Below are the code and all the weights of a small trained network. Each question names an input and a class and asks about switching units off, where a switched-off unit gives its printed mean instead of its output.

import numpy as np


def w(rows, s, z=0):
    codes = np.array(rows[::2]) - 128.0
    scale = np.full(codes.shape[1], s)
    scale[-1] = z or s
    return codes * scale


def norm(h):
    return h / np.sqrt((h * h).mean(-1, keepdims=True) + 1e-5)


def f(y):
    return np.maximum(y, 0)


def log_softmax(a):
    a = a - a.max(-1, keepdims=True)
    return a - np.log(np.exp(a).sum(-1, keepdims=True))


def net(x, mask):
    res = np.array(x, float).reshape(1, 3) / 4 @ E
    u = 0
    for l in range(2):
        y = f(norm(res) @ A[l][:, :-1].T + A[l][:, -1])
        res = res + np.where(mask[u : u + 8], y, B[l][:, -1]) @ B[l][:, :-1]
        u += 8
    return log_softmax(norm(res)[-1] @ U[:, :-1].T + U[:, -1])


A, B = {}, {}
E = w([
[159,139,128,128,255],'x0',
[194,209,124,113,109],'x1',
[123,171,191,156,48],'x2',
],0.0086)
A[0] = w([
[143,150,58,69,166,59],'L0N1',
[2,134,153,114,150,184],'L0N2',
[169,212,140,68,151,6],'L0N3',
[78,112,54,152,207,61],'L0N4',
[211,232,128,220,168,200],'L0N5',
[135,129,77,137,89,127],'L0N6',
[44,86,67,95,208,71],'L0N7',
[242,181,166,79,164,123],'L0N8',
],0.0091,0.0015)
B[0] = w([
[94,126,147,105,137,196],'L0N1',
[142,56,230,88,86,192],'L0N2',
[59,254,186,123,175,199],'L0N3',
[220,105,104,84,151,222],'L0N4',
[20,164,134,79,152,254],'L0N5',
[202,135,153,76,59,172],'L0N6',
[208,124,123,127,203,238],'L0N7',
[21,123,183,52,160,239],'L0N8',
],0.0083,0.0059)
A[1] = w([
[81,46,198,157,108,72],'L1N1',
[180,59,71,26,225,107],'L1N2',
[121,1,208,116,135,250],'L1N3',
[206,125,218,61,183,105],'L1N4',
[136,87,95,212,123,52],'L1N5',
[223,22,39,147,230,102],'L1N6',
[97,121,197,103,100,202],'L1N7',
[107,108,148,68,143,154],'L1N8',
],0.0073,0.0016)
B[1] = w([
[102,90,90,250,114,174],'L1N1',
[195,132,132,124,118,255],'L1N2',
[136,41,159,220,128,228],'L1N3',
[124,115,102,120,87,227],'L1N4',
[149,104,104,127,112,128],'L1N5',
[142,120,160,111,159,234],'L1N6',
[87,115,118,108,131,218],'L1N7',
[139,177,101,190,129,197],'L1N8',
],0.011,0.0062)
U = w([
[157,182,65,120,131,18],'0',
[134,180,99,49,5,148],'1',
[96,61,155,184,61,192],'2',
[103,151,101,152,118,1],'3',
[148,180,84,172,126,2],'4',
[233,80,147,105,185,202],'5',
[37,193,174,57,154,218],'6',
[139,161,96,86,146,37],'7',
],0.015,0.0044)

Each question gives the input, the list of numbers given to net, and the class t.
The units are the neurons (one row each of A and B). Each row of codes is followed by its name. A weight is (code - 128) times the scale printed after its matrix; where a second scale follows, it is the last column's (A, B and U).
mask holds one flag per neuron, layer by layer. A switched-off neuron (its flag False) gives its mean, the last column of its row in B, instead of its output. The means were averaged over made-up inputs and are rounded, as every weight is.
A unit's drop is (log p(t) with every unit on - log p(t) with that unit switched off) / (log p(t) with every unit on - log p(t) with every unit switched off).
The circuit of an input: a set's keep is (log p(t) with only the set's units on - log p(t) with every unit switched off) / (log p(t) with every unit on - log p(t) with every unit switched off). Starting from the 12 units with the biggest drops (on a tie, the unit counted first), units are removed one at a time, each time the one whose removal leaves the highest keep (on an exact tie, the one counted first), for as long as the keep stays at least 0.8.
units of the circuit, in order: the units of the circuit, biggest drop first
k most important neurons: the k neurons with the biggest drops, biggest first
top k neurons in layer l: the k neurons of layer l with the biggest drops, biggest first
drop of u: that unit's drop, to one decimal
input [0,-6,-1], class 5: units of the circuit, in order -> [L0N7]
input [-2,1,4], class 1: top 2 neurons in layer 0 -> [L0N2 L0N8]
input [2,-3,2], class 2: units of the circuit, in order -> [L0N2 L1N1]
input [-7,-7,-8], class 5: units of the circuit, in order -> [L0N7 L1N2]
input [-7,-5,-6], class 5: top 3 neurons in layer 0 -> [L0N7 L0N8 L0N5]
input [-3,5,6], class 6: top 2 neurons in layer 1 -> [L1N2 L1N4]
input [2,-1,3], class 2: top 2 neurons in layer 0 -> [L0N3 L0N2]
input [-1,-7,-2], class 5: 2 most important neurons -> [L0N7 L0N4]
input [-5,-6,-7], class 5: drop of L0N7 -> 0.2
input [-4,-6,-5], class 5: drop of L0N7 -> 0.4
